Below are the code and all the weights of a small trained network. Each question names an input and a target symbol and asks about switching units off, where a switched-off unit gives its printed mean instead of its output.

import numpy as np


def w(rows, s, z=0):
    codes = np.array(rows[::2]) - 128.0
    scale = np.full(codes.shape[1], s)
    scale[-1] = z or s
    return codes * scale


def norm(h):
    return h / np.sqrt((h * h).mean(-1, keepdims=True) + 1e-5)


def f(y):
    return np.maximum(y, 0)


def softmax(a):
    e = np.exp(a - a.max(-1, keepdims=True))
    return e / e.sum(-1, keepdims=True)


def log_softmax(a):
    a = a - a.max(-1, keepdims=True)
    return a - np.log(np.exp(a).sum(-1, keepdims=True))


def net(x, mask):
    ids = ['βζλξσψ'.index(c) for c in x.split()]
    T = len(ids)
    res = E[ids] + P[:T]
    u = 0
    for l in range(3):
        r = norm(res)
        for j in range(2):
            rows = slice(4 * j, 4 * j + 4)
            q, k, v = (r @ M[l][rows].T for M in (Q, K, V))
            z = softmax(np.where(np.tri(T) > 0, q @ k.T / 4**0.5, -1e9)) @ v
            o = O[l][rows]
            res = res + np.where(mask[u + j], z, o[:, -1]) @ o[:, :-1]
        u += 2
        y = f(norm(res) @ A[l][:, :-1].T + A[l][:, -1])
        res = res + np.where(mask[u : u + 4], y, B[l][:, -1]) @ B[l][:, :-1]
        u += 4
    return log_softmax(norm(res)[-1] @ U[:, :-1].T + U[:, -1])


Q, K, V, O, A, B = {}, {}, {}, {}, {}, {}
E = w([
[141,140,145,155,215,134,151],'β',
[177,115,192,130,161,55,56],'ζ',
[114,128,176,202,91,206,91],'λ',
[157,125,212,103,144,42,162],'ξ',
[6,108,120,170,130,154,105],'σ',
[121,181,99,34,135,246,55],'ψ',
],0.019)
P = w([
[113,94,119,147,118,173,103],'0',
[173,28,67,126,177,177,165],'1',
[137,166,204,116,190,148,208],'2',
[157,72,45,101,174,156,142],'3',
[131,190,159,142,137,132,215],'4',
[151,121,41,97,155,102,92],'5',
[108,234,137,123,99,117,199],'6',
[130,154,32,72,124,74,72],'7',
[109,254,146,125,78,126,168],'8',
],0.01)
Q[0] = w([
[110,162,70,153,253,220,112],'0.h0',
[103,114,88,205,114,162,137],'0.h0',
[147,176,255,184,158,47,184],'0.h0',
[172,69,73,195,89,123,90],'0.h0',
[104,224,38,98,204,123,78],'0.h1',
[177,63,127,153,111,156,194],'0.h1',
[174,51,43,89,103,195,110],'0.h1',
[109,240,204,135,84,209,174],'0.h1',
],0.0083)
K[0] = w([
[69,211,87,173,104,237,100],'0.h0',
[101,151,181,173,52,222,255],'0.h0',
[196,187,193,173,145,59,199],'0.h0',
[76,44,189,231,68,168,77],'0.h0',
[126,129,167,113,45,107,102],'0.h1',
[136,25,100,175,83,103,120],'0.h1',
[120,64,157,168,127,125,195],'0.h1',
[118,236,98,115,98,92,134],'0.h1',
],0.0068)
V[0] = w([
[59,156,114,140,175,240,132],'0.h0',
[174,61,195,81,76,128,155],'0.h0',
[163,149,127,73,208,162,160],'0.h0',
[126,55,183,70,73,139,80],'0.h0',
[111,135,158,215,143,110,181],'0.h1',
[99,2,86,247,183,126,104],'0.h1',
[204,236,129,131,59,126,126],'0.h1',
[160,203,113,129,130,192,121],'0.h1',
],0.0066)
O[0] = w([
[151,85,188,119,154,75,40,254],'0.h0',
[139,109,105,88,174,122,152,133],'0.h0',
[119,46,179,91,126,186,174,231],'0.h0',
[78,175,104,182,207,126,119,173],'0.h0',
[121,173,65,91,105,140,181,73],'0.h1',
[152,148,3,181,198,91,57,98],'0.h1',
[79,103,182,82,95,114,140,85],'0.h1',
[89,73,181,95,110,120,142,210],'0.h1',
],0.0062,0.0029)
A[0] = w([
[172,10,114,121,125,3,112,119],'0.n0',
[186,81,3,78,109,131,38,254],'0.n1',
[144,49,95,40,158,160,137,163],'0.n2',
[182,102,80,15,104,104,79,131],'0.n3',
],0.0055,0.0025)
B[0] = w([
[173,81,73,87,90,27,206,184],'0.n0',
[120,53,231,83,111,136,97,253],'0.n1',
[77,146,71,150,140,3,114,208],'0.n2',
[238,37,203,85,186,97,219,189],'0.n3',
],0.0058,0.0042)
Q[1] = w([
[104,196,146,234,171,75,146],'1.h0',
[96,113,158,162,52,143,158],'1.h0',
[107,67,59,142,138,62,161],'1.h0',
[108,202,242,54,146,158,92],'1.h0',
[190,161,61,133,87,155,141],'1.h1',
[73,136,254,56,108,118,168],'1.h1',
[218,164,182,163,145,168,145],'1.h1',
[108,154,167,240,160,86,193],'1.h1',
],0.0082)
K[1] = w([
[111,213,2,135,147,166,90],'1.h0',
[163,193,66,95,105,57,115],'1.h0',
[174,114,135,240,163,160,104],'1.h0',
[72,150,219,67,4,123,65],'1.h0',
[113,126,137,197,196,130,117],'1.h1',
[99,158,135,69,20,132,134],'1.h1',
[15,86,95,139,149,83,142],'1.h1',
[110,143,99,95,123,84,77],'1.h1',
],0.0083)
V[1] = w([
[52,72,115,118,109,23,128],'1.h0',
[188,91,174,253,36,96,154],'1.h0',
[105,70,193,216,71,96,195],'1.h0',
[144,93,149,105,45,113,119],'1.h0',
[128,196,142,71,156,144,97],'1.h1',
[230,179,72,101,127,177,103],'1.h1',
[2,118,112,111,86,104,146],'1.h1',
[54,68,121,196,139,43,191],'1.h1',
],0.0076)
O[1] = w([
[48,94,42,113,109,31,170,70],'1.h0',
[239,165,77,206,97,114,147,2],'1.h0',
[204,163,2,157,190,101,67,44],'1.h0',
[154,75,92,157,79,174,165,105],'1.h0',
[128,143,162,80,151,150,84,199],'1.h1',
[176,110,226,139,86,151,72,102],'1.h1',
[106,90,112,109,207,93,175,29],'1.h1',
[103,169,59,164,136,40,179,36],'1.h1',
],0.0087,0.0038)
A[1] = w([
[40,91,74,177,91,199,27,253],'1.n0',
[115,2,56,171,172,85,63,6],'1.n1',
[184,24,110,115,222,199,195,129],'1.n2',
[189,21,180,165,123,176,130,77],'1.n3',
],0.0064,0.0036)
B[1] = w([
[174,48,15,85,186,166,158,254],'1.n0',
[163,46,253,129,95,114,2,163],'1.n1',
[79,249,82,128,76,78,41,178],'1.n2',
[170,185,135,128,56,80,199,187],'1.n3',
],0.0073,0.0063)
Q[2] = w([
[87,168,232,132,117,133,195],'2.h0',
[136,68,72,74,221,88,95],'2.h0',
[74,86,52,131,163,31,62],'2.h0',
[95,254,110,213,50,136,147],'2.h0',
[108,193,81,130,105,59,107],'2.h1',
[143,54,157,169,162,69,140],'2.h1',
[90,126,117,60,50,158,172],'2.h1',
[154,156,188,118,97,106,79],'2.h1',
],0.0081)
K[2] = w([
[79,115,112,100,80,147,167],'2.h0',
[160,179,86,186,135,195,60],'2.h0',
[164,149,151,168,167,109,64],'2.h0',
[111,120,108,177,124,61,197],'2.h0',
[178,103,187,104,255,85,204],'2.h1',
[167,175,104,122,193,95,36],'2.h1',
[97,123,134,64,130,112,199],'2.h1',
[141,204,157,110,72,121,108],'2.h1',
],0.0091)
V[2] = w([
[106,130,136,88,126,150,146],'2.h0',
[243,155,176,131,133,141,128],'2.h0',
[104,58,157,128,217,179,32],'2.h0',
[58,97,133,170,66,138,64],'2.h0',
[145,154,186,122,144,31,131],'2.h1',
[100,80,222,125,89,150,240],'2.h1',
[158,174,8,75,192,150,112],'2.h1',
[254,64,66,128,83,67,115],'2.h1',
],0.0069)
O[2] = w([
[164,149,208,97,145,124,145,135],'2.h0',
[65,129,76,122,154,97,58,171],'2.h0',
[124,255,92,102,53,105,163,255],'2.h0',
[131,196,158,178,101,185,207,143],'2.h0',
[163,160,159,117,144,66,146,145],'2.h1',
[143,86,65,159,116,90,112,107],'2.h1',
[116,123,217,53,63,179,132,109],'2.h1',
[80,91,186,91,76,145,211,139],'2.h1',
],0.007,0.0075)
A[2] = w([
[2,238,71,150,197,153,181,31],'2.n0',
[183,139,181,91,167,106,201,72],'2.n1',
[182,211,221,104,65,95,208,238],'2.n2',
[141,168,194,114,200,102,188,5],'2.n3',
],0.0067,0.0022)
B[2] = w([
[141,120,70,125,62,95,249,156],'2.n0',
[162,116,104,147,142,198,114,180],'2.n1',
[122,113,103,120,154,156,135,255],'2.n2',
[129,130,121,147,129,93,80,173],'2.n3',
],0.014,0.0077)
U = w([
[225,142,126,194,110,181,88,65],'β',
[124,105,255,67,101,148,139,63],'ζ',
[128,37,129,173,232,131,90,77],'λ',
[116,192,165,168,150,91,66,1],'ξ',
[134,132,107,132,106,114,171,240],'σ',
[208,77,186,127,58,71,98,14],'ψ',
],0.0077,0.0014)

Each question gives the input, a string of symbols that net reads in full, and the target symbol t.
The units are the heads (4 rows each of Q, K, V and O) and the neurons (one row each of A and B). Each row of codes is followed by its name. A weight is (code - 128) times the scale printed after its matrix; where a second scale follows, it is the last column's (O, A, B and U).
mask holds one flag per unit, layer by layer, with each layer's heads first. A switched-off unit (its flag False) gives its mean, the last column of its rows in O or B, instead of its output. The means were averaged over made-up inputs and are rounded, as every weight is.
A unit's drop is (log p(t) with every unit on - log p(t) with that unit switched off) / (log p(t) with every unit on - log p(t) with every unit switched off).
The circuit of an input: a set's keep is (log p(t) with only the set's units on - log p(t) with every unit switched off) / (log p(t) with every unit on - log p(t) with every unit switched off). Starting from the 12 units with the biggest drops (on a tie, the unit counted first), units are removed one at a time, each time the one whose removal leaves the highest keep (on an exact tie, the one counted first), for as long as the keep stays at least 0.8.
circuit, biggest first: the units of the circuit, biggest drop first
unit that matters most: the unit with the biggest drop
k most important neurons: the k neurons with the biggest drops, biggest first
k most important neurons of layer l: the k neurons of layer l with the biggest drops, biggest first
heads that matter: for each layer, one digit per head in row order, 1 if its drop is at least 0.15 and else 0, layers parted by /
drop of u: that unit's drop, to one decimal
input ψ ξ ψ λ ψ β, target ξ: 2 most important neurons of layer 1	(1.n2; 1.n0)
input β σ σ ψ ξ ζ λ, target λ: circuit, biggest first	(2.h0; 0.h0; 2.h1)
input ψ λ σ λ ψ σ σ σ β, target σ: most important neuron	(2.n0)
input β ξ λ ψ λ σ ζ, target σ: circuit, biggest first	(0.h0; 1.h1)
input ψ σ ζ ξ, target σ: heads that matter	10 / 00 / 00
input σ σ σ, target σ: heads that matter	00 / 00 / 00
input λ σ ξ ζ ξ ξ λ, target λ: heads that matter	01 / 00 / 10
input λ ζ λ, target β: heads that matter	00 / 10 / 00
input σ ψ ξ σ ξ, target σ: circuit, biggest first	(1.h1; 0.h0)
input ζ σ ξ σ λ ψ, target ζ: heads that matter	11 / 10 / 00
input β β ζ, target ξ: circuit, biggest first	(0.h1; 1.n0; 2.h0)
input ψ β ξ σ ζ σ λ, target σ: heads that matter	00 / 01 / 00
input σ σ β, target σ: 2 most important neurons	(2.n0; 1.n1)
input β ψ β ψ λ λ ζ, target β: unit that matters most	1.h0
input ξ ψ σ λ λ, target σ: heads that matter	10 / 11 / 00
input ψ ξ ξ β ζ, target λ: 2 most important neurons of layer 1	(1.n0; 1.n1)
input β λ ζ, target β: 2 most important neurons of layer 0	(0.n2; 0.n1)
input σ λ β β β β λ, target β: heads that matter	11 / 00 / 00
input λ ψ λ ψ ξ ξ ζ, target λ: 2 most important neurons	(1.n0; 0.n3)
input σ λ ζ λ σ, target σ: circuit, biggest first	(2.n0)
input ψ ξ λ ξ β β λ σ ζ, target σ: circuit, biggest first	(1.h1; 0.h0)
input λ β β β ζ, target ξ: 2 most important neurons of layer 1	(1.n0; 1.n3)
input λ λ σ ξ ξ ξ β, target λ: heads that matter	11 / 01 / 10
input β σ ξ β λ ψ λ β ξ, target λ: 2 most important neurons	(0.n3; 2.n2)
input ξ β ξ, target λ: 2 most important neurons	(1.n0; 2.n1)
input ξ β ψ ψ λ ζ ξ ζ β, target λ: drop of 0.n1	0.1
input ζ ζ ψ β ψ ψ ψ β, target ζ: unit that matters most	1.h1
input λ ψ λ λ β, target β: drop of 2.n0	0.0
input ξ ξ ψ β, target ξ: drop of 0.h0	0.2
